Below is a small trained network, with its code and all its weights. Each question gives an input and a class and asks what happens when units are switched off, that is, made to give their printed mean instead of their output.

import numpy as np


def w(rows, s, z=0):
    codes = np.array(rows[::2]) - 128.0
    scale = np.full(codes.shape[1], s)
    scale[-1] = z or s
    return codes * scale


def f(y):
    return np.maximum(y, 0)


def log_softmax(a):
    a = a - a.max(-1, keepdims=True)
    return a - np.log(np.exp(a).sum(-1, keepdims=True))


def net(x, mask):
    res = np.array(x, float).reshape(1, 7) / 4 @ E
    y = f(res @ A[0][:, :-1].T + A[0][:, -1])
    res = res + np.where(mask, y, B[0][:, -1]) @ B[0][:, :-1]
    return log_softmax(res[-1] @ U[:, :-1].T + U[:, -1])


A, B = {}, {}
E = w([
[41,171,109,233,141,235,120,70,133,14,143],'x0',
[119,127,143,118,123,135,125,122,121,132,128],'x1',
[85,123,137,108,202,68,33,122,85,147,2],'x2',
[65,79,64,83,59,90,157,121,108,87,127],'x3',
[98,102,151,152,176,100,176,70,164,149,173],'x4',
[162,165,104,37,207,128,166,186,144,36,146],'x5',
[213,56,87,115,180,216,146,141,38,131,116],'x6',
],0.0091)
A[0] = w([
[51,27,95,77,50,109,157,121,104,118,104,68],'neuron 0',
[179,151,118,69,114,76,153,133,124,220,130,254],'neuron 1',
[130,55,105,179,36,173,76,52,163,222,88,146],'neuron 2',
[82,244,161,126,76,40,80,125,217,120,136,68],'neuron 3',
[208,196,253,190,163,169,123,153,153,198,97,61],'neuron 4',
[190,127,123,126,66,175,211,134,164,175,217,36],'neuron 5',
[98,75,135,101,211,95,76,90,121,140,50,85],'neuron 6',
[189,37,107,108,161,184,117,55,95,120,104,9],'neuron 7',
],0.0082,0.0051)
B[0] = w([
[145,201,135,169,135,39,172,158,41,90,221,202],'neuron 0',
[83,175,185,161,160,253,176,66,75,86,76,250],'neuron 1',
[127,85,86,57,194,121,177,100,214,89,43,238],'neuron 2',
[118,49,71,61,132,185,115,137,35,195,136,242],'neuron 3',
[143,143,82,164,164,15,154,190,51,71,175,198],'neuron 4',
[93,86,155,156,68,125,59,226,193,108,129,225],'neuron 5',
[67,79,158,163,89,131,41,254,209,110,92,208],'neuron 6',
[196,56,82,130,118,166,82,164,77,208,214,169],'neuron 7',
],0.0095,0.012)
U = w([
[102,110,167,137,58,107,97,180,177,140,113,52],'0',
[140,80,91,86,125,145,120,122,99,232,168,41],'1',
[81,146,137,176,141,187,152,90,110,106,102,120],'2',
[143,136,123,139,132,9,157,138,95,105,144,68],'3',
[122,123,134,114,131,129,140,121,141,121,118,254],'4',
[117,131,129,126,131,135,144,124,139,129,117,245],'5',
[142,116,118,29,176,125,160,130,190,86,115,96],'6',
[157,176,159,141,106,110,122,80,171,174,109,105],'7',
],0.015,0.01)

Each question gives the input, the list of numbers given to net, and the class t.
The units are the neurons (one row each of A and B). Each row of codes is followed by its name. A weight is (code - 128) times the scale printed after its matrix; where a second scale follows, it is the last column's (A, B and U).
mask holds one flag per neuron, in row order. A switched-off neuron (its flag False) gives its mean, the last column of its row in B, instead of its output. The means were averaged over made-up inputs and are rounded, as every weight is.
A unit's drop is (log p(t) with every unit on - log p(t) with that unit switched off) / (log p(t) with every unit on - log p(t) with every unit switched off).
The circuit of an input: a set's keep is (log p(t) with only the set's units on - log p(t) with every unit switched off) / (log p(t) with every unit on - log p(t) with every unit switched off). Starting from all 8 units, units are removed one at a time, each time the one whose removal leaves the highest keep (on an exact tie, the one counted first), for as long as the keep stays at least 0.8.
units of the circuit, in order: the units of the circuit, biggest drop first
most important unit: the unit with the biggest drop
k most important neurons: the k neurons with the biggest drops, biggest first
drop when u is switched off: that unit's drop, to one decimal
input [4,-2,-3,1,2,-6,7], class 1: units of the circuit, in order : neuron 7
input [-3,5,-6,-5,3,-3,-7], class 1: 2 most important neurons : neuron 3; neuron 6
input [0,6,6,8,2,-4,-6], class 3: 2 most important neurons : neuron 0; neuron 5
input [2,-4,1,4,2,-3,5], class 1: 3 most important neurons : neuron 7; neuron 1; neuron 4
input [4,-5,-3,-6,-1,0,1], class 3: units of the circuit, in order : neuron 1; neuron 4
input [-1,-6,-3,6,2,2,-4], class 3: 2 most important neurons : neuron 0; neuron 2
input [8,-6,8,0,2,4,-1], class 0: units of the circuit, in order : neuron 6; neuron 1
input [-7,-5,-6,7,8,7,-4], class 4: units of the circuit, in order : neuron 1; neuron 2
input [-5,-7,-6,5,-5,-7,6], class 5: units of the circuit, in order : neuron 1; neuron 2; neuron 0
input [-5,-3,-4,6,1,3,4], class 3: 3 most important neurons : neuron 0; neuron 3; neuron 2
input [5,7,-8,-1,-7,6,5], class 0: units of the circuit, in order : neuron 5; neuron 1
input [7,6,-7,-5,-3,-7,-5], class 0: 2 most important neurons : neuron 1; neuron 5
input [-4,-2,5,7,-8,-5,-3], class 4: 2 most important neurons : neuron 4; neuron 1
input [-6,-4,7,-6,0,-5,7], class 0: units of the circuit, in order : neuron 6
input [-7,-7,5,5,0,2,4], class 2: 2 most important neurons : neuron 1; neuron 5
input [6,2,3,-4,-7,2,-1], class 4: 2 most important neurons : neuron 1; neuron 0
input [-5,-8,-2,0,-2,6,-2], class 5: 2 most important neurons : neuron 2; neuron 1
input [6,-4,7,-7,-1,4,-8], class 1: 3 most important neurons : neuron 3; neuron 1; neuron 5
input [7,6,1,8,8,6,4], class 3: units of the circuit, in order : neuron 1; neuron 0
input [-1,2,-7,-2,7,-5,4], class 0: most important unit : neuron 5
input [-8,-8,-5,-5,3,-2,2], class 2: 2 most important neurons : neuron 1; neuron 6
input [-8,-7,2,0,-6,-8,7], class 2: 2 most important neurons : neuron 1; neuron 3
input [1,1,5,2,5,6,7], class 1: 4 most important neurons : neuron 7; neuron 2; neuron 5; neuron 1
input [6,3,-7,5,5,3,6], class 0: units of the circuit, in order : neuron 5; neuron 1
input [0,5,6,-6,6,-2,1], class 0: drop when neuron 0 is switched off : 0.6
input [4,0,-4,-4,0,0,7], class 1: drop when neuron 5 is switched off : 0.0
input [-4,5,3,-1,5,5,2], class 4: drop when neuron 6 is switched off : 0.2
input [-1,2,-8,3,0,2,0], class 0: most important unit : neuron 5
